Moves between nodes:
z315: si>z827, vo>z460, vu>z632, na>z469, lu>z503, zo>z645
z615: si>z308, vo>z680, vu>z509, na>z455, lu>z135, zo>z985
z342: si>z706, vo>z135, vu>z680, na>z554, lu>z455, zo>z925
z172: si>z619, vo>z16, vu>z66, na>z308, lu>z378, zo>z631
z680: si>z785, vo>z342, vu>z615, na>z925, lu>z985, zo>z455
z509: si>z631, vo>z615, vu>z706, na>z985, lu>z342, zo>z135
z404: si>z925, vo>z475, vu>z684, na>z101, lu>z827, zo>z109
z368: si>z913, vo>z45, vu>z859, na>z909, lu>z521, zo>z230
z503: si>z632, vo>z645, vu>z694, na>z913, lu>z899, zo>z131
z554: si>z135, vo>z712, vu>z925, na>z861, lu>z404, zo>z475
z361: si>z783, vo>z378, vu>z16, na>z706, lu>z308, zo>z785
z109: si>z404, vo>z101, vu>z827, na>z694, lu>z315, zo>z460
z45: si>z301, vo>z629, vu>z368, na>z558, lu>z230, zo>z909
z131: si>z503, vo>z913, vu>z899, na>z368, lu>z739, zo>z859
z712: si>z985, vo>z684, vu>z554, na>z827, lu>z475, zo>z861
z909: si>z45, vo>z558, vu>z230, na>z66, lu>z781, zo>z783
z558: si>z629, vo>z619, vu>z909, na>z172, lu>z783, zo>z66
z308: si>z16, vo>z785, vu>z631, na>z680, lu>z509, zo>z615
z475: si>z554, vo>z861, vu>z404, na>z632, lu>z109, zo>z101
z925: si>z342, vo>z554, vu>z455, na>z475, lu>z684, zo>z404
z859: si>z131, vo>z368, vu>z739, na>z230, lu>z629, zo>z521
z629: si>z739, vo>z521, vu>z45, na>z619, lu>z909, zo>z558
z785: si>z361, vo>z706, vu>z308, na>z342, lu>z615, zo>z680
z739: si>z899, vo>z859, vu>z301, na>z521, lu>z45, zo>z629
z783: si>z909, vo>z66, vu>z781, na>z378, lu>z16, zo>z361
z135: si>z509, vo>z985, vu>z342, na>z712, lu>z925, zo>z554
z455: si>z680, vo>z925, vu>z985, na>z404, lu>z712, zo>z684
z684: si>z455, vo>z404, vu>z712, na>z109, lu>z861, zo>z827
z861: si>z712, vo>z827, vu>z475, na>z315, lu>z101, zo>z632
z631: si>z172, vo>z308, vu>z378, na>z615, lu>z706, zo>z509
z230: si>z368, vo>z909, vu>z521, na>z783, lu>z619, zo>z781
z619: si>z521, vo>z781, vu>z558, na>z16, lu>z66, zo>z172
z16: si>z781, vo>z361, vu>z172, na>z785, lu>z631, zo>z308
z521: si>z859, vo>z230, vu>z629, na>z781, lu>z558, zo>z619
z632: si>z861, vo>z315, vu>z101, na>z645, lu>z694, zo>z503
z985: si>z615, vo>z455, vu>z135, na>z684, lu>z554, zo>z712
z913: si>z645, vo>z301, vu>z131, na>z45, lu>z859, zo>z368
z460: si>z109, vo>z694, vu>z315, na>z899, lu>z645, zo>z469
z645: si>z315, vo>z469, vu>z503, na>z301, lu>z131, zo>z913
z469: si>z460, vo>z899, vu>z645, na>z739, lu>z913, zo>z301
z66: si>z558, vo>z172, vu>z783, na>z631, lu>z361, zo>z378
z899: si>z694, vo>z131, vu>z469, na>z859, lu>z301, zo>z739
z101: si>z475, vo>z632, vu>z109, na>z503, lu>z460, zo>z694
z378: si>z66, vo>z631, vu>z361, na>z509, lu>z785, zo>z706
z694: si>z101, vo>z503, vu>z460, na>z131, lu>z469, zo>z899
z781: si>z230, vo>z783, vu>z619, na>z361, lu>z172, zo>z16
z706: si>z378, vo>z509, vu>z785, na>z135, lu>z680, zo>z342
z827: si>z684, vo>z109, vu>z861, na>z460, lu>z632, zo>z315
z301: si>z469, vo>z739, vu>z913, na>z629, lu>z368, zo>z45

In the rows, zero is written as 68.

The rows follow the links: the fewer symbols apart two nodes are, the more alike their rows tend to be.

Each row is also shifted at random along 5 hidden directions that mean nothing.

Some nodes, each with a row of numbers:
z131: 64	62	69	66	71	71	77	71	58	48	56	78	60	69	59	63	58	61	76	71	85	71	59	84	76	85	68	77	73	62	57	80	73	64	72
z554: 64	68	70	65	76	55	72	63	72	78	72	49	60	70	62	64	71	50	64	61	50	47	82	50	74	60	61	63	71	79	80	73	67	65	61
z361: 23	84	59	83	75	74	63	77	65	78	77	73	77	71	70	61	73	65	69	61	51	56	76	62	63	64	71	53	64	62	78	65	69	54	67
z785: 31	60	53	52	53	61	54	70	81	78	83	71	61	74	71	69	84	59	67	75	59	65	90	70	74	65	70	60	50	58	64	82	60	56	68
z135: 97	67	74	54	61	57	66	66	65	73	85	71	64	73	81	77	77	67	61	79	81	60	89	76	83	77	72	59	59	76	74	77	65	73	78
z925: 58	67	74	55	63	57	65	64	90	83	84	69	72	61	71	67	80	86	60	71	51	63	81	59	65	54	58	62	70	79	77	70	44	65	54
z101: 52	67	76	59	52	73	90	76	69	72	81	86	69	75	57	58	70	87	77	78	87	65	77	60	72	72	54	64	74	85	62	75	34	60	66
z619: 51	66	60	68	65	72	57	75	74	58	73	70	69	77	76	76	70	59	69	70	60	79	75	79	63	71	77	68	63	52	57	84	78	71	74
z404: 50	52	77	53	68	65	72	57	72	75	67	85	68	49	63	49	65	71	69	77	74	66	55	76	68	68	62	71	56	69	71	69	60	42	59
z615: 74	53	72	51	55	70	50	66	111	81	85	72	68	68	97	79	74	72	49	79	35	89	78	71	60	33	71	66	49	61	63	82	63	55	70
z509: 68	51	65	45	55	60	51	63	79	74	80	82	60	68	82	69	79	60	64	83	73	71	79	93	80	71	81	64	40	51	66	83	75	51	77
z684: 78	54	76	58	76	57	66	53	71	72	60	62	61	53	66	59	64	57	61	69	64	61	59	69	73	66	64	72	62	70	76	66	76	55	63
z342: 69	74	70	79	79	68	80	71	47	76	83	51	68	76	73	66	63	38	74	66	68	47	84	49	69	75	65	53	59	82	75	75	82	64	80
z308: 71	74	44	61	53	52	54	64	48	69	77	44	65	66	64	83	80	73	66	79	94	62	94	52	77	90	62	59	59	83	64	58	54	91	64
z378: 76	77	57	72	71	63	48	65	73	77	67	58	66	67	79	78	74	69	55	63	53	65	72	69	71	60	78	63	63	61	78	56	78	73	68
z781: 107	77	57	79	70	64	57	68	42	50	64	44	72	66	77	92	60	65	65	75	94	78	71	66	66	91	71	65	67	75	61	64	82	102	77
z861: 81	60	71	68	69	67	86	64	58	67	68	49	58	68	60	67	56	55	68	72	79	61	69	46	70	71	54	68	68	90	61	70	62	68	69
z368: 77	81	68	85	72	79	67	70	62	66	49	79	80	65	68	69	61	91	67	60	72	78	41	75	58	63	74	74	80	64	72	42	72	73	66
z631: 85	72	56	70	65	61	44	58	74	77	67	52	73	55	80	82	72	82	52	69	60	75	66	61	62	59	73	67	62	69	76	45	69	79	58
z913: 62	68	71	76	71	81	75	73	81	55	60	69	67	72	69	73	57	75	65	68	60	81	58	66	61	59	63	74	80	68	54	75	62	66	66
z315: 119	68	84	73	79	69	77	61	69	72	52	65	67	65	65	67	62	72	65	56	64	68	47	67	68	57	71	79	82	74	80	52	79	76	68

The symbols that take the first to the second take the third to the fourth, perhaps in another order. What is the fourth?
Answers are names.
A 72	55	72	62	76	60	75	57	60	69	63	57	55	61	59	58	61	45	69	69	71	55	67	63	77	71	62	71	62	75	72	73	74	56	68
B 41	68	76	81	76	81	100	77	59	76	73	65	65	83	57	48	56	43	81	60	60	49	70	43	63	61	54	62	73	84	68	79	65	47	75
C 62	74	57	73	64	69	59	73	69	65	58	64	73	72	60	71	74	76	73	58	62	75	64	66	61	65	73	75	74	57	65	57	71	83	63
D z619

A 29	65	57	63	56	71	53	79	89	64	73	73	70	77	65	70	80	71	74	67	47	84	76	73	58	57	71	72	68	47	52	81	61	68	62
B 68	65	56	62	57	67	51	72	83	59	70	63	67	77	74	85	73	69	66	70	58	87	77	75	64	64	74	74	67	54	52	81	69	84	68
C 97	55	76	50	65	58	62	60	82	56	53	70	57	63	61	71	70	77	65	67	71	80	58	86	77	69	71	86	78	58	63	71	68	79	62
D z469

A 71	81	65	84	66	81	74	75	67	60	59	74	76	71	67	74	61	90	67	64	72	78	55	63	62	66	67	71	83	72	63	53	58	75	67
B 82	70	71	74	63	83	68	71	93	58	61	70	70	70	80	85	59	96	54	71	58	92	55	63	55	51	62	75	83	74	52	65	50	76	62
C 76	69	77	62	62	63	81	71	69	68	66	72	66	72	51	63	74	79	76	62	73	64	72	62	72	69	60	77	84	77	70	67	50	78	62
D z632

A 63	71	70	75	69	82	74	76	75	60	58	89	64	81	72	68	62	74	66	65	63	74	58	85	72	65	75	72	76	57	62	72	70	58	75
B 61	75	58	79	66	71	57	69	63	65	60	54	83	58	62	74	68	84	74	62	69	84	54	52	43	66	64	75	75	65	62	47	67	88	55
C 66	59	63	69	76	64	58	61	57	77	66	63	63	65	75	62	67	34	68	67	64	61	66	78	72	69	81	64	44	52	76	69	101	51	78
D z985

A 84	63	80	49	68	57	62	65	78	78	80	90	63	69	82	62	80	65	61	73	69	58	79	97	88	69	81	63	55	58	84	81	76	53	78
B 80	67	74	48	60	51	69	63	62	75	83	81	62	67	69	65	83	75	66	79	87	53	89	83	91	86	69	60	62	74	80	75	56	68	72
C 61	78	61	75	61	76	65	74	73	67	58	79	72	74	64	71	73	87	70	60	64	76	59	76	66	63	76	72	79	57	65	56	63	73	66
D z629

A 69	84	68	86	68	83	69	71	64	66	56	76	87	58	68	69	62	104	69	61	75	83	42	61	50	63	65	73	82	73	67	39	58	79	58
B 64	72	53	76	69	65	64	73	54	63	55	61	65	78	55	67	72	58	79	57	71	66	67	73	71	78	80	73	73	53	69	62	84	79	72
C 36	59	73	70	79	72	79	73	72	57	57	74	61	73	51	50	63	46	80	57	52	62	61	74	69	66	65	77	77	53	63	88	77	53	67
D z913

A 75	66	50	60	62	53	51	63	60	73	70	53	57	71	70	77	79	56	62	70	72	62	84	72	83	77	76	64	53	61	72	65	76	75	71
B 68	58	64	58	59	65	56	64	71	75	80	68	70	60	80	71	72	64	63	81	72	73	73	69	65	65	69	63	47	65	65	70	71	61	71
C 74	72	67	62	62	56	88	71	49	60	67	56	59	79	40	65	75	67	84	63	89	53	84	55	82	89	56	73	87	83	66	73	50	90	64
D z469

A 100	78	60	64	63	56	48	59	50	66	65	78	72	56	81	80	77	91	57	77	101	69	68	96	85	92	85	64	59	61	79	49	74	81	72
B 60	71	73	58	64	57	67	61	71	78	82	71	76	53	65	62	77	86	65	73	71	59	74	57	66	69	55	61	69	85	78	62	44	68	54
C 49	84	59	85	75	74	64	75	60	68	77	69	76	75	79	73	68	66	65	65	63	61	76	68	66	72	74	55	65	64	72	71	73	66	76
D z985

A 54	69	80	62	59	72	83	75	89	77	75	79	70	75	58	61	76	88	73	64	56	69	74	53	61	51	52	71	84	79	65	71	36	67	58
B 27	82	65	90	73	87	85	84	67	66	64	77	71	87	60	59	62	66	78	56	51	62	64	60	62	60	67	65	81	64	63	71	63	56	71
C 79	77	64	85	76	74	60	64	49	67	43	72	79	57	61	61	63	77	74	55	75	73	37	79	59	73	82	76	72	53	78	37	91	75	66
D z361

A 81	58	77	57	74	58	72	67	71	62	52	77	53	73	52	55	70	53	76	58	65	62	61	90	83	74	76	83	76	51	73	77	83	66	68
B 52	89	60	101	80	85	87	82	56	62	60	50	65	91	57	70	55	52	75	50	52	58	69	43	63	63	65	64	87	76	64	64	74	74	73
C 53	81	62	78	71	73	56	74	84	76	76	73	71	75	85	75	74	71	56	64	41	66	76	75	67	56	79	59	66	55	74	70	72	60	72
D z615

A 58	57	70	51	69	53	69	62	83	74	73	64	49	74	61	61	77	45	63	65	49	50	86	72	89	66	65	69	63	64	75	88	66	54	67
B 79	59	76	67	72	72	58	61	73	79	75	68	75	56	87	67	62	60	60	74	60	76	57	69	54	54	73	63	47	65	73	64	86	54	71
C 56	77	64	80	69	79	60	74	71	63	76	70	82	65	84	79	64	79	64	74	64	80	66	65	51	66	68	60	66	67	62	69	67	74	70
D z45

A 72	58	74	67	69	71	81	64	76	71	68	53	62	69	68	67	56	58	64	71	59	66	67	43	64	53	53	70	69	87	61	74	58	60	66
B 34	61	71	66	69	74	74	74	98	61	66	63	62	77	56	64	66	64	72	59	34	75	69	55	56	44	54	77	83	65	53	87	53	64	56
C 65	57	70	59	62	66	75	64	83	70	74	50	60	66	66	72	63	65	62	73	58	70	75	40	62	53	48	69	70	90	56	75	46	63	59
D z645

A 79	76	76	71	74	61	70	60	52	80	78	65	83	48	69	64	69	84	66	72	85	58	66	53	60	74	56	59	67	91	85	49	59	75	60
B 58	63	78	60	63	69	67	68	68	79	88	92	78	61	82	60	73	73	69	81	76	67	72	77	66	69	70	56	50	68	74	75	66	51	73
C 85	64	83	68	74	72	85	72	78	75	63	72	56	87	65	59	66	51	70	57	48	58	67	68	78	54	72	73	78	67	74	77	76	56	78
D z827

A 76	65	67	67	68	70	73	69	80	52	61	48	63	68	64	82	57	76	66	69	61	82	66	49	58	63	53	79	86	82	50	73	52	90	58
B 74	70	57	76	69	72	55	72	71	57	68	49	72	71	79	87	64	65	64	67	57	85	71	60	54	64	69	69	67	64	55	72	75	87	69
C 58	62	81	71	72	78	87	66	62	73	69	75	72	60	65	50	55	65	75	72	75	64	54	55	60	63	56	67	65	83	67	65	62	47	67
D z301

A 55	71	59	78	69	74	61	73	65	59	70	58	76	71	73	77	63	63	72	69	63	82	68	62	51	66	68	67	66	61	59	72	77	79	69
B 51	74	49	73	65	59	59	66	52	74	74	44	71	65	64	74	74	61	69	68	73	60	84	47	65	76	62	60	59	78	69	57	64	78	62
C 77	69	80	80	83	78	64	62	68	84	74	61	84	50	87	63	56	61	61	67	54	73	50	51	41	48	65	61	54	75	78	53	85	56	69
D z404

A 66	65	60	66	60	65	53	59	62	75	76	56	82	47	77	73	68	80	65	80	79	79	64	50	50	66	60	64	52	79	67	50	61	72	57
B 38	69	74	80	73	80	69	64	53	81	82	66	96	43	76	55	60	76	77	77	77	72	51	42	33	63	54	54	50	84	72	50	66	54	60
C 60	81	60	74	65	74	60	75	69	62	81	72	79	70	82	83	70	83	62	77	72	75	77	70	63	73	71	57	66	68	63	70	62	78	72
D z16

A 69	72	70	86	79	83	79	75	73	57	54	64	64	80	70	72	54	60	65	60	55	73	56	66	65	60	69	71	83	66	60	71	76	65	75
B 77	70	56	65	53	64	53	74	81	63	60	63	64	80	64	82	80	77	66	62	61	81	75	74	71	64	77	77	76	55	58	66	65	90	64
C 75	83	55	81	75	64	59	68	54	70	67	55	67	72	75	76	71	58	61	60	65	56	77	70	77	75	78	58	67	66	82	59	84	76	75
D z509

A 75	67	78	51	60	58	67	68	77	77	87	82	69	69	77	69	81	79	62	77	71	61	86	77	79	68	69	57	61	73	77	79	53	64	70
B 56	55	73	59	64	68	77	63	82	72	72	63	59	65	65	64	64	63	64	73	58	67	70	52	66	53	52	69	66	81	60	77	51	54	62
C 43	84	59	89	81	77	74	79	44	62	75	64	71	80	72	65	63	44	74	63	69	52	79	67	70	84	77	53	65	62	73	78	89	65	84
D z785

